Here is a tiny trained network, its code and every weight. The questions are about switching its units off for an input and a target symbol, where a switched-off unit gives its printed mean instead of its output.

import numpy as np


def w(rows, s, z=0):
    codes = np.array(rows[::2]) - 128.0
    scale = np.full(codes.shape[1], s)
    scale[-1] = z or s
    return codes * scale


def norm(h):
    return h / np.sqrt((h * h).mean(-1, keepdims=True) + 1e-5)


def f(y):
    return y / 2 * (1 + np.tanh(0.7978845608 * (y + 0.044715 * y**3)))


def softmax(a):
    e = np.exp(a - a.max(-1, keepdims=True))
    return e / e.sum(-1, keepdims=True)


def log_softmax(a):
    a = a - a.max(-1, keepdims=True)
    return a - np.log(np.exp(a).sum(-1, keepdims=True))


def net(x, mask):
    ids = ['γδεηξπ'.index(c) for c in x.split()]
    T = len(ids)
    res = E[ids] + P[:T]
    u = 0
    for l in range(2):
        q, k, v = (norm(res) @ M[l].T for M in (Q, K, V))
        z = softmax(np.where(np.tri(T) > 0, q @ k.T / 4**0.5, -1e9)) @ v
        res = res + np.where(mask[u], z, O[l][:, -1]) @ O[l][:, :-1]
        u += 1
        y = f(norm(res) @ A[l][:, :-1].T + A[l][:, -1])
        res = res + np.where(mask[u : u + 12], y, B[l][:, -1]) @ B[l][:, :-1]
        u += 12
    return log_softmax(norm(res)[-1] @ U[:, :-1].T + U[:, -1])


Q, K, V, O, A, B = {}, {}, {}, {}, {}, {}
E = w([
[130,166,146,119,104],'γ',
[185,120,127,129,2],'δ',
[153,153,120,118,123],'ε',
[173,144,66,138,158],'η',
[99,173,72,110,113],'ξ',
[138,173,95,104,110],'π',
],0.031)
P = w([
[136,162,151,108,161],'0',
[142,150,149,172,127],'1',
[139,120,130,22,163],'2',
[153,126,133,157,87],'3',
[126,69,127,10,137],'4',
[155,98,119,171,48],'5',
[121,22,104,30,107],'6',
[150,97,46,137,10],'7',
],0.013)
Q[0] = w([
[117,188,152,249,87],'L0H1',
[161,235,36,75,73],'L0H1',
[98,111,132,2,199],'L0H1',
[77,238,139,219,225],'L0H1',
],0.0093)
K[0] = w([
[91,83,165,93,196],'L0H1',
[118,5,120,101,85],'L0H1',
[211,203,111,146,68],'L0H1',
[204,202,153,24,138],'L0H1',
],0.013)
V[0] = w([
[215,63,95,130,131],'L0H1',
[65,114,143,108,52],'L0H1',
[74,106,168,162,177],'L0H1',
[74,113,4,149,136],'L0H1',
],0.026)
O[0] = w([
[228,151,141,27,162,160],'L0H1',
[126,93,187,167,66,133],'L0H1',
[122,152,95,255,191,5],'L0H1',
[59,73,179,59,213,121],'L0H1',
],0.019,0.026)
A[0] = w([
[61,82,96,126,218,87],'L0N1',
[72,252,156,111,139,125],'L0N2',
[80,128,27,104,84,199],'L0N3',
[168,110,142,151,188,6],'L0N4',
[103,140,165,125,134,141],'L0N5',
[191,76,154,126,137,96],'L0N6',
[151,53,30,153,75,123],'L0N7',
[105,119,215,182,124,131],'L0N8',
[185,93,198,151,146,86],'L0N9',
[129,124,79,138,166,2],'L0N10',
[93,127,39,119,110,80],'L0N11',
[168,193,213,197,126,121],'L0N12',
],0.026,0.0023)
B[0] = w([
[160,197,253,150,211,171],'L0N1',
[165,143,158,81,207,157],'L0N2',
[102,144,104,32,52,254],'L0N3',
[58,124,146,127,101,123],'L0N4',
[128,169,93,75,69,141],'L0N5',
[108,112,102,175,183,230],'L0N6',
[150,38,40,54,98,195],'L0N7',
[138,124,113,73,169,135],'L0N8',
[174,46,107,196,150,150],'L0N9',
[82,182,109,173,127,123],'L0N10',
[166,119,111,208,75,159],'L0N11',
[145,214,167,219,139,134],'L0N12',
],0.03,0.0076)
Q[1] = w([
[249,157,240,136,67],'L1H1',
[119,86,130,165,177],'L1H1',
[98,29,91,95,116],'L1H1',
[149,172,86,142,141],'L1H1',
],0.013)
K[1] = w([
[92,33,42,135,192],'L1H1',
[52,230,85,254,104],'L1H1',
[181,85,197,104,73],'L1H1',
[140,165,88,133,118],'L1H1',
],0.012)
V[1] = w([
[216,5,210,137,97],'L1H1',
[115,210,124,240,65],'L1H1',
[62,58,188,195,120],'L1H1',
[169,114,192,131,173],'L1H1',
],0.024)
O[1] = w([
[136,253,124,147,95,186],'L1H1',
[178,114,190,87,126,5],'L1H1',
[127,108,128,49,51,27],'L1H1',
[153,121,112,125,107,115],'L1H1',
],0.028,0.027)
A[1] = w([
[156,158,108,69,108,171],'L1N1',
[119,52,98,166,92,55],'L1N2',
[122,108,191,107,133,42],'L1N3',
[116,72,134,110,197,75],'L1N4',
[254,70,186,119,66,125],'L1N5',
[33,78,139,144,142,150],'L1N6',
[138,111,133,170,154,179],'L1N7',
[114,20,98,180,86,78],'L1N8',
[67,62,198,150,156,1],'L1N9',
[84,96,174,122,158,38],'L1N10',
[189,99,54,69,146,92],'L1N11',
[132,172,178,121,94,127],'L1N12',
],0.029,0.0043)
B[1] = w([
[88,90,104,131,206,247],'L1N1',
[173,51,123,140,99,142],'L1N2',
[94,138,164,173,117,135],'L1N3',
[163,42,209,54,108,172],'L1N4',
[121,10,3,201,102,146],'L1N5',
[66,196,128,42,51,182],'L1N6',
[100,148,135,121,85,131],'L1N7',
[186,12,64,156,65,146],'L1N8',
[205,166,234,249,94,142],'L1N9',
[170,152,123,206,139,150],'L1N10',
[135,180,140,205,130,208],'L1N11',
[131,78,201,76,89,181],'L1N12',
],0.042,0.014)
U = w([
[149,49,117,96,73,255],'γ',
[196,155,130,60,91,25],'δ',
[99,164,116,166,163,109],'ε',
[212,111,144,2,168,180],'η',
[84,113,237,152,82,196],'ξ',
[12,116,131,43,85,75],'π',
],0.0087,0.0022)

Each question gives the input, a string of symbols that net reads in full, and the target symbol t.
The units are the heads (4 rows each of Q, K, V and O) and the neurons (one row each of A and B). Each row of codes is followed by its name. A weight is (code - 128) times the scale printed after its matrix; where a second scale follows, it is the last column's (O, A, B and U).
mask holds one flag per unit, layer by layer, with each layer's heads first. A switched-off unit (its flag False) gives its mean, the last column of its rows in O or B, instead of its output. The means were averaged over made-up inputs and are rounded, as every weight is.
A unit's drop is (log p(t) with every unit on - log p(t) with that unit switched off) / (log p(t) with every unit on - log p(t) with every unit switched off).
The circuit of an input: a set's keep is (log p(t) with only the set's units on - log p(t) with every unit switched off) / (log p(t) with every unit on - log p(t) with every unit switched off). Starting from the 12 units with the biggest drops (on a tie, the unit counted first), units are removed one at a time, each time the one whose removal leaves the highest keep (on an exact tie, the one counted first), for as long as the keep stays at least 0.8.
units of the circuit, in order: the units of the circuit, biggest drop first
unit that matters most: the unit with the biggest drop
k most important neurons: the k neurons with the biggest drops, biggest first
drop when u is switched off: that unit's drop, to one decimal
input γ π δ, target γ: 3 most important neurons : L1N5, L0N7, L1N12
input π η ξ ε π, target ε: units of the circuit, in order : L1N11, L0H1, L1H1
input ε ε γ, target ε: unit that matters most : L1N11
input ε ε ε γ π ε γ π, target γ: units of the circuit, in order : L0H1, L0N7
input π ε γ γ ξ ξ η, target ξ: units of the circuit, in order : L0H1, L1N9
input γ η ξ, target η: units of the circuit, in order : L0H1, L1H1
input π ε η π η γ η, target γ: units of the circuit, in order : L0H1, L0N7
input γ ε η ε π η η δ, target ε: units of the circuit, in order : L1N11, L0H1
input γ ε η ε π ε ξ ξ, target ξ: 2 most important neurons : L1N9, L0N1
input ε η γ, target η: units of the circuit, in order : L0H1, L1N4, L1H1
input η ε ε π π ε ε, target ε: 2 most important neurons : L1N11, L1N6
input π ε π η, target π: units of the circuit, in order : L0H1, L1H1, L1N6
input π η ξ η, target ξ: 2 most important neurons : L0N1, L1N9
input π ε η γ, target η: units of the circuit, in order : L0H1
input ε η π ξ π ε π, target ε: 2 most important neurons : L1N11, L1N6
input π γ δ, target γ: 2 most important neurons : L1N5, L1N12
input π π ξ ξ ε η ξ, target η: 2 most important neurons : L1N4, L0N1
input δ ε γ π δ π, target δ: drop when L0N6 is switched off : 0.0
input π ε γ γ, target γ: drop when L1H1 is switched off : 0.1
input ε η ε, target η: drop when L1N4 is switched off : 0.3
input ξ γ γ ε ε ξ ξ ξ, target ξ: drop when L0H1 is switched off : 1.1
input ε γ π ξ η ε ξ, target ε: units of the circuit, in order : L1N6
